35; 4; 47; 17; 19; -3; 22; 41; 23; 65; 29; 4; 22; -4; -38; 19; 3; -11; 3; 11; -2; -12; 44; 36; 36; -28; 5; -1; 16; -52; 4; -12
K305
9; 13; -8; 45; 60; 7; 44; 38; -44; 24; 15; -89; 27; 41; -17; 24; 9; -35; 22; 45; 5; 56; 21; -32; 33; 8; -6; 26; 53; 38; -6; 28
K58
60; -72; 19; -41; 37; 41; -7; -78; 2; 23; -42; -26; 28; -48; -80; 40; 9; -8; 29; 14; 3; 54; 45; -2; 46; 48; -47; 45; -18; -41; -49; -30
K991
0; 11; -6; 5; 57; -14; 14; 9; -11; 42; 13; -73; 30; 19; 1; 44; 16; -9; 18; 43; -11; 56; 39; -14; 24; 41; -21; 20; 28; 70; -31; 16
K934
47; -25; 34; -36; 38; 27; 6; 18; 31; 42; -41; -39; 14; 1; -101; -17; 40; 47; 24; 19; 22; 61; 60; -12; 28; 34; -49; 11; -6; -32; -60; 13
K216
-14; 14; 45; 7; -3; 10; 28; 40; 25; 37; 49; -6; 28; 4; -60; -11; 11; 16; -16; 14; 1; 58; 60; 21; -1; 0; -4; 26; 38; -2; -10; 11
K58
12; -18; 24; 25; 30; 18; -18; 29; -10; 37; 17; -57; 23; 38; -42; 22; 20; 38; 7; 61; -22; 29; 21; -39; 7; 15; 4; 15; 4; 18; -37; 44
K934
-15; -28; 10; -47; -10; 33; 34; -4; 30; 73; 52; -18; 35; -7; -91; -39; -22; 3; 29; -5; 0; 39; 40; -1; 40; 4; -31; 15; 49; 23; -32; 5
K991
14; -8; -28; 2; 51; -5; 31; -26; -48; 32; 2; -53; 38; 49; -27; 0; -5; 2; 31; 22; -3; 44; -5; -8; 37; 22; 2; -1; 52; 81; 19; 29
K550
39; 1; 28; 8; -11; 6; -2; 42; 1; 38; 11; -2; 20; 46; -43; -12; 10; -16; -3; -3; -19; -12; 47; 7; 33; -35; 8; -4; 20; -39; 4; -12
K216
54; -14; 24; 29; -2; 0; -8; 38; -39; 10; 9; 3; 12; 38; 4; 7; 11; 5; -17; 26; -27; -16; 41; 37; 35; -34; -1; 11; 22; -46; 16; -15
K175
-23; 0; 18; -31; -8; 7; 22; 9; 29; 65; 49; -18; 6; 15; -50; -14; -1; -3; 13; 0; -11; 41; 68; -21; 2; 15; -20; 16; 36; 18; -25; -3
K934
15; 0; 46; 20; -28; -4; 22; 38; -10; 16; 21; -4; 12; 10; -26; -5; 14; -22; -11; -1; -21; -45; 27; 13; 27; -39; 6; 12; 5; -50; 24; -21
K299
42; -19; 54; 21; -2; 7; -14; 44; -13; 25; 14; 16; 16; 25; -14; 26; 18; 4; -16; 31; -32; -45; 43; 27; 25; -41; 10; 5; 5; -44; 9; -20
K934
23; -25; 34; -6; -4; 12; -14; 60; 1; 41; 17; -16; 20; 10; -26; 4; 13; -6; 6; 41; -30; -43; 43; 27; 55; -18; 10; 3; 11; -59; 4; -4
K216
-15; -11; 15; -10; -1; 13; 38; 20; 24; 29; 53; -3; 20; 18; -46; -33; -18; -19; 16; -1; -4; 23; 51; -2; 44; 6; -4; 45; 50; 8; -35; -15
K550
15; 19; 16; 47; 51; 1; 26; 32; -46; 38; 36; -47; 66; 43; -9; 31; 5; -10; -17; 59; -2; 35; 64; -3; 39; 12; -5; 47; 56; 27; -47; -12
K58
-38; -32; 34; 3; -12; 12; 41; 46; -29; 31; 49; -25; 41; 21; -56; -15; -4; 6; -20; 17; -14; 34; 55; 26; 17; -15; -17; 25; 58; 9; -36; -15
K299
-18; -9; 12; -3; 65; -10; 5; 78; -34; 86; -8; -67; 16; 23; -38; 60; 18; 10; -14; 74; 6; -15; 46; -38; 19; 5; -6; 6; -18; 90; -11; 29
K877
-16; -12; 31; -3; -6; 13; 39; 49; 26; 68; 62; -29; 24; 22; -54; -54; 17; 0; 12; -3; 7; 76; 58; -2; 15; 2; -38; 27; 66; 2; -28; 19
K991
3; -33; 30; 6; -8; 19; 30; 46; 2; 63; 62; -36; 20; 15; -61; -30; 2; -8; 18; 15; -15; 38; 36; -14; 40; -7; -26; 23; 42; 7; -23; 16
K991
-11; 48; 11; 42; 35; -21; 44; 60; -7; 66; 52; -51; 17; 26; 2; -20; -14; 13; -11; 57; 43; 28; 49; 19; 35; -23; -27; 14; 31; 2; -6; 27
K175
27; -5; 24; 33; -15; -16; 8; 74; -39; 52; 52; 7; -4; 23; -3; 1; -15; 6; -22; 20; -45; -22; 35; 21; 31; -50; 18; -6; -6; -28; 26; 0
K877
-6; -43; 26; -23; 21; 57; 20; 18; -1; 54; 11; -1; 49; 22; -76; -50; -6; 3; -1; 9; 16; 13; 25; -5; 57; -1; -6; 51; 57; -2; -42; -15
K216
0; -20; 31; -5; -24; 9; 21; 7; 9; 57; 42; -15; 32; -17; -56; -18; -26; 0; 18; 14; -21; 38; 53; 10; 47; -8; -30; 26; 23; 18; -34; 1
K877
51; -52; 35; 17; 3; 30; -24; -28; 21; -10; -25; -18; -3; -52; -59; 61; -14; 8; 14; 10; -34; 31; 9; 33; 44; -24; -7; 31; -103; -41; -43; 3
K305
56; -15; -28; 10; 42; 17; 11; 47; -45; 51; 35; -49; 50; 22; -25; 8; -20; -6; 18; 44; -19; -3; -3; -1; 80; 4; 49; 34; 51; 2; -1; 30
K941
51; -21; 27; 14; -13; 1; 8; 53; -31; 29; 20; -10; 13; 22; -42; -4; 9; 4; -4; 29; -36; -43; 30; 24; 42; -37; 21; -8; 11; -23; 23; -13
K305
75; -24; -6; 4; -10; -21; -48; -24; -6; 48; 19; -11; 7; -19; -21; 28; -9; 26; -38; -10; -75; 73; 38; 8; 25; 13; 28; 44; -70; -57; -29; 11
K803
11; 13; -23; -13; -15; -3; -28; 57; 32; 68; 36; 26; -22; -3; 5; 24; -55; -17; 2; 14; 9; 56; 58; 23; 36; -25; 49; 63; -70; -85; 9; 36
K877
46; -9; 21; 20; -7; -12; 6; 19; -34; 34; 23; 7; -12; 26; -13; 10; 1; 8; -5; 5; -59; -38; 33; -7; 30; -20; 9; -16; -11; -36; 21; -18
K877
63; 0; 4; -35; 12; 21; -38; 30; 4; 20; -35; -30; 20; -26; -70; 49; 10; 13; -16; 45; -13; -22; 56; 2; 35; -8; 31; 40; -66; -18; -3; 4
K58
40; -23; 44; 1; -4; -7; 17; 11; -23; 32; 13; -6; 11; -2; -48; -2; 2; -3; 1; 41; 0; -53; 57; 16; 43; -22; -6; -1; 7; -43; 21; -29
K550
20; -23; 21; 9; -23; 13; -33; -27; 47; -13; 14; 26; 23; -44; -25; -2; -35; 15; -16; -26; 4; 71; 37; 26; -9; -6; -16; 42; -33; -35; -91; -15
K550
-11; -30; 30; -14; 5; 21; 45; 26; 31; 58; 60; -46; 18; -9; -91; -34; -7; 2; 17; 29; -4; 33; 47; -2; 54; 9; -27; 23; 48; 0; -24; 9
K991
15; -9; 40; 17; -2; -12; 4; 63; -32; 45; 12; -25; 51; 31; -27; 35; 20; -3; -15; 16; -26; -15; 47; 32; 10; -41; -9; -16; 32; 5; -6; -3
K299
-2; 24; -3; 28; 51; 5; 37; 22; -40; 36; 44; -38; 33; 51; -11; 22; 3; 18; -2; 42; -18; 40; 42; 1; 34; 16; 5; 27; 29; 24; -18; 10
K58
68; -35; 4; -48; 27; 28; -6; -49; 47; 12; -89; 16; 32; -4; -90; -13; 9; 11; 5; -62; 19; 28; 16; -7; 18; 1; -26; 19; 27; -21; -54; -23
K299
-25; -19; 36; -3; 6; 20; 46; 1; 34; 48; 46; -22; 0; -25; -42; -24; -5; -23; 0; 1; -8; 38; 63; -4; 37; 6; -33; 52; 44; -25; -31; -18
K58
22; 3; -17; 23; 43; 4; 14; 77; -48; 59; 22; -64; 22; 22; 5; 4; 13; -2; 25; 45; 11; 36; -8; -26; 30; 15; 11; 30; 1; 34; -10; 43
K305
51; 14; 23; 12; -22; -9; -5; 1; -2; -1; -6; 10; 16; 12; -13; 13; 12; -6; 5; 11; -24; -27; 38; 21; 16; -22; -1; -16; 16; -34; 20; -14
K58
30; -11; 43; 26; 19; -4; 21; 26; -14; 31; 11; 0; 18; 6; -18; 28; 18; 1; -10; 7; -10; -28; 26; 36; 26; -33; -1; -7; 8; -24; 13; -3
K941
-6; -14; -9; -6; 85; 16; 24; -21; 11; 88; 2; -89; 23; 29; -73; 28; 12; -3; 3; 18; -26; 48; 31; -51; 41; 29; 14; 36; 17; -3; -22; 38
K803
56; -7; 34; 21; -4; -21; -16; 26; 14; 26; -7; -11; 13; 2; -24; 24; 20; 0; -21; 3; -35; -19; 49; 36; 11; -35; 3; -22; -3; -29; 0; -18
K305
105; -39; -8; -24; -13; 35; -21; -22; -30; 9; -32; -23; 57; -24; -17; -21; 24; -5; 40; -10; -32; 60; 5; 54; 89; -9; -19; 76; -23; -11; 10; 13
K991
23; -6; -7; 39; 36; -22; 7; 54; -25; 69; 6; -59; 12; 28; 24; 5; 8; -35; 14; 59; 27; 34; 24; -24; 45; 7; -2; 46; 19; 24; -9; 30
K305
38; -56; 13; 4; 35; 52; 1; -42; 6; -51; -52; -57; 37; -41; -78; -23; 1; -19; 22; 27; 28; 8; -16; -48; 44; 33; -12; 66; 24; 10; -61; -13
K550
4; 9; -17; 17; 29; -12; 22; 53; -32; 59; 33; -68; 30; 28; -9; 19; -22; -39; 28; 69; -6; 8; 35; -47; 78; 22; 4; 50; 23; 76; -26; 18
K877
72; -73; 23; -5; -2; 10; -41; -62; -35; 40; -20; 0; 25; -22; -38; 10; -12; 10; 3; 36; -19; -23; 11; -23; 50; 17; -4; 36; -23; -8; -18; -17
K550
1; 20; -11; -25; -18; 11; -28; 37; 56; 36; -6; -22; -4; -33; -20; 47; -23; -23; 48; 13; 46; 70; 70; 27; -22; -18; -6; 3; -69; -90; -38; 36
K305
49; 33; -12; 8; -41; 4; -10; -6; 55; -23; 9; 22; 46; -3; -35; -21; -43; 22; 13; -52; 6; 114; 33; 64; 13; -26; -4; 26; -4; -69; -73; 14
K299
39; -1; 38; 12; -5; -4; 9; 57; -14; 55; 29; 27; 11; 9; 0; 5; 12; -6; -2; 7; -13; -47; 35; 26; 23; -32; 7; -3; -2; -51; 11; -26
K305
6; -15; -12; 17; 39; -1; -11; 2; -58; 70; -16; -65; 43; 67; -41; 45; -4; -5; -5; 46; -17; 22; 39; -60; 20; -1; 1; 12; 11; 104; -25; 23
K877
-29; -21; 35; -1; -19; 2; 45; 31; 28; 74; 59; -23; -15; -16; -41; -49; -13; -2; 5; -7; -22; 38; 62; -10; 28; -12; -43; 23; 28; -11; -27; 1
K877
-38; -50; 35; -41; -12; 19; 30; 43; 0; 68; 24; -41; 17; -8; -80; -1; 2; 3; 25; 32; 8; 29; 63; 2; 15; 4; -39; 9; 36; -16; -29; 12
K299
0; -12; -6; -31; 20; 37; 17; -61; 29; -25; -39; -38; -22; -10; -97; 14; 1; -8; 47; 13; 38; 0; 4; -71; 9; 37; -24; 2; -50; -6; -28; -2
K991
-6; -27; 12; 32; 42; -9; -3; 51; -40; 44; 12; -56; 26; 53; -16; 63; 7; 2; -29; 62; -22; 41; 65; 9; 34; -3; 13; 49; -8; -10; -36; 14
K299
-41; -26; 49; -7; 2; 22; 53; 32; 17; 47; 49; -69; 22; -15; -104; -22; 5; 5; -1; 28; -11; 23; 47; -23; 38; 11; -20; 45; 24; 11; -40; 5
K299
49; 0; 17; -10; 0; 10; 15; -10; -8; 7; 18; 16; 19; 13; -29; 9; -4; -2; 17; 3; -44; -40; 14; 30; 55; -17; 15; -1; 15; -14; 27; -28
K934
24; 17; 29; -4; -22; 6; 13; 43; -26; 8; 19; -2; 45; 23; -38; 22; 14; -6; 8; 8; -19; -18; 47; 35; 16; -20; 15; 0; 10; -52; 11; -18
K299
24; -12; 41; 3; -18; -5; 1; 25; -6; 8; -7; -4; 22; 17; -49; 24; 11; 7; -25; 12; -31; -56; 61; 27; 23; -42; -3; -9; -6; -47; -15; -36
K299
-9; -27; 42; 19; -27; 8; 22; 12; 2; 49; 41; -52; 35; 3; -81; -17; -3; -18; 2; 25; -20; 46; 49; -14; 29; -13; -14; 26; 35; -3; -28; 19
K803
-26; -41; 22; 9; -2; 25; 45; 7; -11; 46; 47; -14; 10; 3; -44; -54; -16; 8; -16; -4; -12; 18; 32; 6; 20; -22; -23; 19; 48; -1; -39; -26
K305
48; 16; 18; -13; -32; 0; -8; 18; 18; 28; 34; -1; 16; 0; -52; -7; -6; 17; -12; 19; -54; -56; 60; 11; 41; -22; 24; -1; 3; -41; 6; -18
K58
37; 2; -1; 15; 55; 23; 7; 30; -44; 32; 22; -73; 41; 53; -41; 56; 15; -11; 12; 35; -59; 7; 29; -26; 46; 2; 31; 26; 10; 36; -8; 7
K934
10; -40; 34; -8; 5; 13; 19; 32; 3; 40; 24; -36; 34; -29; -29; -18; 22; 8; 5; 20; -11; 25; 43; 30; 37; 9; -24; 35; 49; -6; -28; 10
K941
35; -9; 22; -14; -2; -3; -4; 66; 4; 27; 10; -3; 32; 26; -43; 24; 18; -2; 4; 28; -15; -23; 50; 43; 35; -28; 2; -17; 24; -2; 14; 1
K991
50; -19; 30; -3; -13; 6; 5; 53; -33; 47; 7; 17; 38; 22; -49; -5; 7; -12; -13; 9; -22; -55; 20; 12; 45; -44; 21; 4; 25; -25; 19; -13
K803
32; -45; 6; 2; 74; 37; 9; -24; -38; 53; -49; -43; 19; 19; -40; 40; 11; -13; 17; -18; 10; 68; 12; -46; 30; 9; -59; 35; -38; 38; -83; -12
K216
29; -25; 32; 16; -4; -6; 18; 25; -35; 16; 22; 11; -9; 38; -18; 0; 14; 1; 0; 8; -28; -27; 39; 1; 25; -20; -4; 4; -4; -19; 8; -23
K550
